x =
[[63, 52, 49, 66, 66, 41, 32, 26, 49, 63, 40, 60, 43, 57, 56],
 [75, 75, 60, 68, 79, 67, 54, 44, 12, 58, 12, 85, 65, 65, 67],
 [56, 46, 45, 59, 61, 35, 38, 44, 59, 52, 50, 48, 46, 48, 57],
 [74, 62, 52, 74, 82, 41, 44, 46, 44, 54, 31, 60, 45, 48, 65],
 [63, 60, 58, 58, 69, 37, 43, 48, 47, 48, 42, 58, 57, 50, 61],
 [54, 46, 42, 59, 57, 48, 43, 43, 53, 57, 45, 52, 42, 52, 54],
 [65, 48, 41, 72, 73, 34, 30, 33, 61, 60, 41, 51, 30, 50, 61],
 [60, 43, 37, 69, 77, 25, 31, 45, 69, 53, 47, 47, 35, 40, 66],
 [63, 56, 49, 66, 69, 47, 46, 45, 52, 55, 39, 54, 35, 49, 58],
 [56, 54, 57, 55, 40, 61, 70, 60, 40, 47, 51, 44, 58, 46, 40],
 [65, 57, 53, 66, 72, 39, 43, 43, 54, 53, 42, 53, 40, 46, 59]]
x[0, 0]	63
x[0, 11]	60
x[6, 9]	60
x[8]	[63, 56, 49, 66, 69, 47, 46, 45, 52, 55, 39, 54, 35, 49, 58]
x[10]	[65, 57, 53, 66, 72, 39, 43, 43, 54, 53, 42, 53, 40, 46, 59]
x[3, 5]	41
x[7]	[60, 43, 37, 69, 77, 25, 31, 45, 69, 53, 47, 47, 35, 40, 66]
x[:, 0]	[63, 75, 56, 74, 63, 54, 65, 60, 63, 56, 65]
x[5]	[54, 46, 42, 59, 57, 48, 43, 43, 53, 57, 45, 52, 42, 52, 54]
x[5, 3]	59
x[3, 11]	60
x[2, 2]	45
x[6, 2]	41
x[6, 5]	34
x[4, 12]	57
x[5, 10]	45
x[:, 2]	[49, 60, 45, 52, 58, 42, 41, 37, 49, 57, 53]
x[3, 14]	65
x[3, 8]	44
x[8, 9]	55
x[:, 13]	[57, 65, 48, 48, 50, 52, 50, 40, 49, 46, 46]
x[10, 8]	54
x[2, 8]	59
x[1, 12]	65
x[10, 11]	53
x[:, 10]	[40, 12, 50, 31, 42, 45, 41, 47, 39, 51, 42]
x[8, 7]	45
x[5, 8]	53
x[3]	[74, 62, 52, 74, 82, 41, 44, 46, 44, 54, 31, 60, 45, 48, 65]
x[4, 6]	43
x[9]	[56, 54, 57, 55, 40, 61, 70, 60, 40, 47, 51, 44, 58, 46, 40]
x[4, 10]	42
x[0, 12]	43
x[1, 5]	67
x[10, 0]	65

X =
-165,330,144,354,-162,71,286,-13,84,-72,183,374,-164,-52,-255
-147,45,218,-28,181,213,-126,29,122,-17,198,384,12,42,-215
35,-342,362,-277,676,41,-418,162,-216,-74,76,79,618,-24,224
-393,449,-45,267,55,-202,151,-143,-34,-182,264,72,138,-293,83
-92,-109,-293,55,-15,40,27,122,-47,218,148,-351,-23,-37,297
-208,189,-144,0,-26,-89,12,-158,-82,-80,-10,-33,-52,-89,66
144,-282,9,-27,-90,301,119,174,-200,267,-150,54,-284,284,-36
399,-1,48,74,-539,54,300,-30,202,57,-327,136,-486,248,-438
X[-8][0]	-165
X[5][-2]	-89
X[6][-13]	9
X[5]	[-208, 189, -144, 0, -26, -89, 12, -158, -82, -80, -10, -33, -52, -89, 66]
X[7][-13]	48
X[-4][-11]	-15
X[-4]	[-92, -109, -293, 55, -15, 40, 27, 122, -47, 218, 148, -351, -23, -37, 297]
X[0][-11]	-162
X[-6][9]	-74
X[4][-9]	27
X[0][9]	-72
X[:, 2]	[144, 218, 362, -45, -293, -144, 9, 48]
X[6][14]	-36
X[:, 0]	[-165, -147, 35, -393, -92, -208, 144, 399]
X[-3][1]	189
X[-1][-14]	-1
X[-7][0]	-147
X[:, -11]	[-162, 181, 676, 55, -15, -26, -90, -539]
X[-8][-1]	-255
X[:, -1]	[-255, -215, 224, 83, 297, 66, -36, -438]
X[0][7]	-13
X[-4][-15]	-92
X[3]	[-393, 449, -45, 267, 55, -202, 151, -143, -34, -182, 264, 72, 138, -293, 83]
X[3][-14]	449
X[4][13]	-37
X[2]	[35, -342, 362, -277, 676, 41, -418, 162, -216, -74, 76, 79, 618, -24, 224]
X[3][-13]	-45
X[-2][-8]	174
X[3][11]	72
X[5][-10]	-89
X[1][-11]	181
X[5][10]	-10
X[-6][10]	76
X[-8][3]	354
X[-4][-12]	55
X[0][8]	84
X[:, -5]	[183, 198, 76, 264, 148, -10, -150, -327]

M = -604,228,-7,216
M[0] = -604
M[3] = 216
M[2] = -7
M[1] = 228

arr =
85,96,106,41,0,408,-328,-305,0,270,-23,-754
-363,251,393,27,-275,142,411,-307,249,0,30,-178
arr[0][0] -> 85
arr[0][11] -> -754
arr[0][2] -> 106
arr[0][10] -> -23
arr[1][1] -> 251
arr[0][6] -> -328
arr[0][1] -> 96
arr[:, 0] -> [85, -363]
arr[1][4] -> -275
